Below are the code and all the weights of a small trained network. Each question names an input and a target symbol and asks about switching units off, where a switched-off unit gives its printed mean instead of its output.

import numpy as np


def w(rows, s, z=0):
    codes = np.array(rows[::2]) - 128.0
    scale = np.full(codes.shape[1], s)
    scale[-1] = z or s
    return codes * scale


def norm(h):
    return h / np.sqrt((h * h).mean(-1, keepdims=True) + 1e-5)


def f(y):
    return np.maximum(y, 0)


def softmax(a):
    e = np.exp(a - a.max(-1, keepdims=True))
    return e / e.sum(-1, keepdims=True)


def log_softmax(a):
    a = a - a.max(-1, keepdims=True)
    return a - np.log(np.exp(a).sum(-1, keepdims=True))


def net(x, mask):
    ids = ['αβγδεζηλμξπστφψ'.index(c) for c in x.split()]
    T = len(ids)
    res = E[ids] + P[:T]
    r = norm(res)
    for j in range(2):
        rows = slice(2 * j, 2 * j + 2)
        q, k, v = (r @ M[0][rows].T for M in (Q, K, V))
        z = softmax(np.where(np.tri(T) > 0, q @ k.T / 2**0.5, -1e9)) @ v
        o = O[0][rows]
        res = res + np.where(mask[j], z, o[:, -1]) @ o[:, :-1]
    y = f(norm(res) @ A[0][:, :-1].T + A[0][:, -1])
    res = res + np.where(mask[2:10], y, B[0][:, -1]) @ B[0][:, :-1]
    return log_softmax(norm(res)[-1] @ U[:, :-1].T + U[:, -1])


Q, K, V, O, A, B = {}, {}, {}, {}, {}, {}
E = w([
[152,172,139,112,127],'α',
[158,151,132,122,119],'β',
[185,157,143,139,121],'γ',
[98,137,65,92,113],'δ',
[162,93,242,133,96],'ε',
[142,253,184,81,199],'ζ',
[109,35,36,158,84],'η',
[102,131,114,162,145],'λ',
[113,99,110,101,7],'μ',
[156,124,90,128,94],'ξ',
[162,141,133,181,127],'π',
[151,166,116,118,107],'σ',
[155,161,130,118,127],'τ',
[101,135,112,150,168],'φ',
[115,119,142,161,151],'ψ',
],0.02)
P = w([
[115,2,27,44,196],'0',
[153,142,109,68,182],'1',
[153,141,109,61,150],'2',
[141,168,115,49,137],'3',
[138,187,124,53,121],'4',
[130,184,127,58,111],'5',
[119,198,114,58,99],'6',
[109,195,114,65,83],'7',
[105,200,123,77,74],'8',
[99,199,120,86,68],'9',
[127,169,128,71,106],'10',
],0.0033)
Q[0] = w([
[44,116,113,181,181],'h1',
[163,162,94,200,194],'h1',
[138,129,83,120,114],'h2',
[4,86,138,158,206],'h2',
],0.016)
K[0] = w([
[197,81,12,45,195],'h1',
[216,70,141,219,216],'h1',
[66,124,135,107,110],'h2',
[191,48,142,2,246],'h2',
],0.0084)
V[0] = w([
[57,142,113,244,172],'h1',
[109,53,233,104,91],'h1',
[98,84,175,1,161],'h2',
[154,100,165,125,70],'h2',
],0.0086)
O[0] = w([
[109,168,88,78,75,147],'h1',
[204,221,194,212,74,69],'h1',
[201,101,224,55,113,3],'h2',
[214,1,7,119,71,133],'h2',
],0.0082,0.0066)
A[0] = w([
[126,75,175,82,146,147],'n1',
[90,95,195,150,125,118],'n2',
[77,148,128,180,118,104],'n3',
[83,185,145,108,93,6],'n4',
[135,136,110,143,113,66],'n5',
[146,164,119,76,8,6],'n6',
[120,61,89,112,101,171],'n7',
[74,85,126,99,145,69],'n8',
],0.012,0.002)
B[0] = w([
[139,105,59,117,93,174],'n1',
[206,253,60,190,66,163],'n2',
[66,102,175,93,164,227],'n3',
[253,194,174,117,195,201],'n4',
[49,147,69,88,136,174],'n5',
[235,57,81,73,122,238],'n6',
[102,165,251,142,87,255],'n7',
[119,142,184,65,73,207],'n8',
],0.007,0.0042)
U = w([
[205,193,66,56,72,131],'α',
[192,80,108,196,201,127],'β',
[72,91,183,199,194,70],'γ',
[77,76,144,122,37,141],'δ',
[182,98,137,105,43,222],'ε',
[171,199,183,208,52,181],'ζ',
[92,159,172,137,118,115],'η',
[116,124,125,54,158,54],'λ',
[115,150,154,127,108,54],'μ',
[107,133,147,138,135,37],'ξ',
[64,136,166,7,92,22],'π',
[55,167,55,168,116,253],'σ',
[149,75,182,68,159,103],'τ',
[118,109,131,54,170,89],'φ',
[133,240,184,104,177,113],'ψ',
],0.013,0.0035)

Each question gives the input, a string of symbols that net reads in full, and the target symbol t.
The units are the heads (2 rows each of Q, K, V and O) and the neurons (one row each of A and B). Each row of codes is followed by its name. A weight is (code - 128) times the scale printed after its matrix; where a second scale follows, it is the last column's (O, A, B and U).
mask holds one flag per unit, heads first, then neurons. A switched-off unit (its flag False) gives its mean, the last column of its rows in O or B, instead of its output. The means were averaged over made-up inputs and are rounded, as every weight is.
A unit's drop is (log p(t) with every unit on - log p(t) with that unit switched off) / (log p(t) with every unit on - log p(t) with every unit switched off).
The circuit of an input: a set's keep is (log p(t) with only the set's units on - log p(t) with every unit switched off) / (log p(t) with every unit on - log p(t) with every unit switched off). Starting from all 10 units, units are removed one at a time, each time the one whose removal leaves the highest keep (on an exact tie, the one counted first), for as long as the keep stays at least 0.8.
circuit, biggest first: the units of the circuit, biggest drop first
most important unit: the unit with the biggest drop
k most important neurons: the k neurons with the biggest drops, biggest first
heads that matter: for each layer, one digit per head in row order, 1 if its drop is at least 0.15 and else 0, layers parted by /
drop when u is switched off: that unit's drop, to one decimal
input α λ γ γ γ η ψ ψ, target α: heads that matter	01
input γ π τ η ψ π γ β, target σ: heads that matter	01
input η λ γ σ, target ψ: circuit, biggest first	(h2)
input η γ β β, target τ: circuit, biggest first	(h1; h2)
input γ ε δ, target π: circuit, biggest first	(h2; n7)
input π γ η β, target σ: circuit, biggest first	(h2; n6)
input β σ γ ψ, target β: heads that matter	11
input σ σ γ ζ τ σ γ η ξ ξ, target δ: circuit, biggest first	(h1; n7)
input γ γ μ π τ γ ξ γ μ, target ε: circuit, biggest first	(n6; h1)
input ξ γ λ τ, target ψ: heads that matter	01
input δ β π γ φ λ γ σ, target ψ: heads that matter	01
input η γ δ α ε ψ ε, target ζ: heads that matter	10
input ψ β α γ ψ, target ψ: heads that matter	11
input γ η η ψ λ, target γ: heads that matter	10
input π γ μ σ σ π γ ψ, target π: most important unit	h1
input π γ γ γ γ γ ψ, target π: 2 most important neurons	(n8; n7)
input γ ψ π γ η π γ, target σ: heads that matter	01
input γ ζ ψ γ γ π φ, target γ: 2 most important neurons	(n6; n5)
input ε ψ λ ξ δ ε π α γ γ τ, target σ: drop when n7 is switched off	0.2
input π β π γ α, target σ: drop when h2 is switched off	0.8
